Below is a small trained network, with its code and all its weights. Each question gives an input and a class and asks what happens when units are switched off, that is, made to give their printed mean instead of their output.

import numpy as np


def w(rows, s, z=0):
    codes = np.array(rows[::2]) - 128.0
    scale = np.full(codes.shape[1], s)
    scale[-1] = z or s
    return codes * scale


def norm(h):
    return h / np.sqrt((h * h).mean(-1, keepdims=True) + 1e-5)


def f(y):
    return np.maximum(y, 0)


def log_softmax(a):
    a = a - a.max(-1, keepdims=True)
    return a - np.log(np.exp(a).sum(-1, keepdims=True))


def net(x, mask):
    res = np.array(x, float).reshape(1, 3) / 4 @ E
    u = 0
    for l in range(4):
        y = f(norm(res) @ A[l][:, :-1].T + A[l][:, -1])
        res = res + np.where(mask[u : u + 7], y, B[l][:, -1]) @ B[l][:, :-1]
        u += 7
    return log_softmax(norm(res)[-1] @ U[:, :-1].T + U[:, -1])


A, B = {}, {}
E = w([
[158,54,60,75,73,145,251,157,60],'x0',
[126,134,133,137,134,126,134,123,125],'x1',
[232,100,87,108,185,88,79,156,35],'x2',
],0.016)
A[0] = w([
[64,170,167,150,141,124,138,108,169,75],'L0N1',
[107,106,114,114,91,139,51,136,191,62],'L0N2',
[58,118,119,113,80,137,184,137,188,68],'L0N3',
[86,154,134,123,112,142,98,132,173,69],'L0N4',
[131,165,145,133,151,121,3,126,152,113],'L0N5',
[122,103,117,106,94,140,71,139,174,2],'L0N6',
[114,124,127,129,108,119,107,135,168,88],'L0N7',
],0.038,0.0078)
B[0] = w([
[103,250,67,159,194,94,193,131,66,220],'L0N1',
[117,205,70,173,140,117,115,168,112,179],'L0N2',
[122,7,188,122,57,196,110,92,223,226],'L0N3',
[121,178,91,107,132,94,164,157,60,192],'L0N4',
[148,39,202,123,113,166,82,97,188,254],'L0N5',
[62,195,87,138,166,99,132,108,135,146],'L0N6',
[156,134,107,86,112,131,167,147,103,158],'L0N7',
],0.025,0.037)
A[1] = w([
[129,247,21,117,158,76,208,163,20,102],'L1N1',
[231,92,3,42,85,95,200,211,3,87],'L1N2',
[98,133,109,156,131,33,157,134,75,16],'L1N3',
[111,120,155,101,83,100,106,188,138,3],'L1N4',
[127,210,48,115,158,106,184,162,63,92],'L1N5',
[119,208,38,116,162,117,163,202,47,103],'L1N6',
[161,97,49,18,86,96,141,208,23,201],'L1N7',
],0.03,0.0049)
B[1] = w([
[11,209,91,105,116,120,141,180,195,253],'L1N1',
[244,1,14,160,85,140,55,245,24,224],'L1N2',
[100,125,113,106,136,140,82,118,197,158],'L1N3',
[152,160,136,135,146,81,202,117,188,133],'L1N4',
[91,210,115,167,121,163,140,137,146,214],'L1N5',
[91,222,120,162,104,153,164,119,127,218],'L1N6',
[201,89,108,82,108,40,147,151,38,194],'L1N7',
],0.028,0.045)
A[2] = w([
[183,192,140,69,196,55,134,154,44,146],'L2N1',
[165,118,73,172,181,107,132,158,64,61],'L2N2',
[142,81,220,170,174,158,74,66,177,76],'L2N3',
[188,101,255,121,217,68,48,47,121,53],'L2N4',
[146,132,184,86,126,65,159,111,95,34],'L2N5',
[134,104,142,107,171,45,118,113,97,5],'L2N6',
[113,105,170,96,165,81,139,84,68,80],'L2N7',
],0.037,0.0031)
B[2] = w([
[117,139,97,122,79,190,127,164,113,151],'L2N1',
[117,131,139,187,134,99,138,187,92,172],'L2N2',
[148,112,185,102,140,134,130,98,110,255],'L2N3',
[165,182,157,152,223,144,3,152,121,207],'L2N4',
[116,147,163,97,86,122,131,134,180,128],'L2N5',
[109,146,91,125,135,130,128,68,177,132],'L2N6',
[120,139,182,138,86,146,148,133,123,129],'L2N7',
],0.037,0.041)
A[3] = w([
[166,116,105,173,146,72,69,62,101,39],'L3N1',
[99,129,133,95,183,90,183,18,42,190],'L3N2',
[66,130,74,90,127,12,141,148,119,255],'L3N3',
[97,39,234,103,70,151,208,32,194,111],'L3N4',
[155,135,123,136,161,2,193,57,142,58],'L3N5',
[128,154,64,108,78,74,132,116,68,128],'L3N6',
[113,102,203,52,111,55,159,81,148,219],'L3N7',
],0.031,0.0025)
B[3] = w([
[135,166,168,82,127,105,41,111,169,160],'L3N1',
[110,122,141,116,69,162,113,168,122,131],'L3N2',
[113,167,156,109,77,81,83,138,169,180],'L3N3',
[125,3,82,152,66,142,198,87,198,253],'L3N4',
[127,137,116,120,70,131,39,134,178,128],'L3N5',
[121,160,185,65,159,18,144,94,130,176],'L3N6',
[91,139,149,155,132,160,150,111,183,179],'L3N7',
],0.033)
U = w([
[60,251,98,128,140,138,130,135,155,122],'0',
[158,141,114,93,190,101,183,66,33,1],'1',
[206,84,54,120,106,78,101,204,19,108],'2',
[137,41,112,129,96,154,173,81,162,165],'3',
[177,160,191,110,211,144,24,106,109,166],'4',
],0.015,0.01)

Each question gives the input, the list of numbers given to net, and the class t.
The units are the neurons (one row each of A and B). Each row of codes is followed by its name. A weight is (code - 128) times the scale printed after its matrix; where a second scale follows, it is the last column's (A, B and U).
mask holds one flag per neuron, layer by layer. A switched-off neuron (its flag False) gives its mean, the last column of its row in B, instead of its output. The means were averaged over made-up inputs and are rounded, as every weight is.
A unit's drop is (log p(t) with every unit on - log p(t) with that unit switched off) / (log p(t) with every unit on - log p(t) with every unit switched off).
The circuit of an input: a set's keep is (log p(t) with only the set's units on - log p(t) with every unit switched off) / (log p(t) with every unit on - log p(t) with every unit switched off). Starting from the 12 units with the biggest drops (on a tie, the unit counted first), units are removed one at a time, each time the one whose removal leaves the highest keep (on an exact tie, the one counted first), for as long as the keep stays at least 0.8.
units of the circuit, in order: the units of the circuit, biggest drop first
unit that matters most: the unit with the biggest drop
k most important neurons: the k neurons with the biggest drops, biggest first
top k neurons in layer l: the k neurons of layer l with the biggest drops, biggest first
drop when u is switched off: that unit's drop, to one decimal
input [0,7,6], class 4: units of the circuit, in order : L1N2; L1N1
input [2,5,-5], class 3: units of the circuit, in order : L0N3
input [6,-4,0], class 3: 4 most important neurons : L0N4; L0N1; L1N2; L0N5
input [-1,-1,2], class 4: 2 most important neurons : L1N1; L2N4
input [2,7,0], class 3: 2 most important neurons : L0N1; L1N2
input [1,8,1], class 2: 3 most important neurons : L0N3; L0N5; L0N6
input [1,0,3], class 2: top 4 neurons in layer 0 : L0N3; L0N5; L0N1; L0N2
input [-4,1,2], class 4: 2 most important neurons : L0N5; L1N1
input [0,-2,7], class 4: top 3 neurons in layer 0 : L0N4; L0N1; L0N7
input [-8,-1,3], class 4: 3 most important neurons : L0N5; L1N1; L2N4
input [1,7,1], class 2: units of the circuit, in order : L0N5; L1N2
input [5,-6,1], class 2: 3 most important neurons : L0N5; L0N3; L0N1
input [1,-2,-6], class 3: 3 most important neurons : L0N3; L1N2; L1N1
input [2,-7,2], class 2: 3 most important neurons : L0N3; L0N5; L0N1
input [-2,2,1], class 4: 2 most important neurons : L0N5; L1N1
input [-3,-7,5], class 4: 2 most important neurons : L1N1; L2N4
input [-4,1,4], class 4: unit that matters most : L2N4
input [0,-6,5], class 4: top 4 neurons in layer 1 : L1N6; L1N5; L1N2; L1N1
input [1,8,-3], class 3: 2 most important neurons : L0N3; L1N2
input [-2,-3,4], class 4: most important neuron : L1N1
input [6,-1,-5], class 3: drop when L3N6 is switched off : 0.0
input [2,7,-7], class 3: drop when L0N3 is switched off : 2.9
input [-3,0,3], class 4: drop when L1N1 is switched off : 0.4
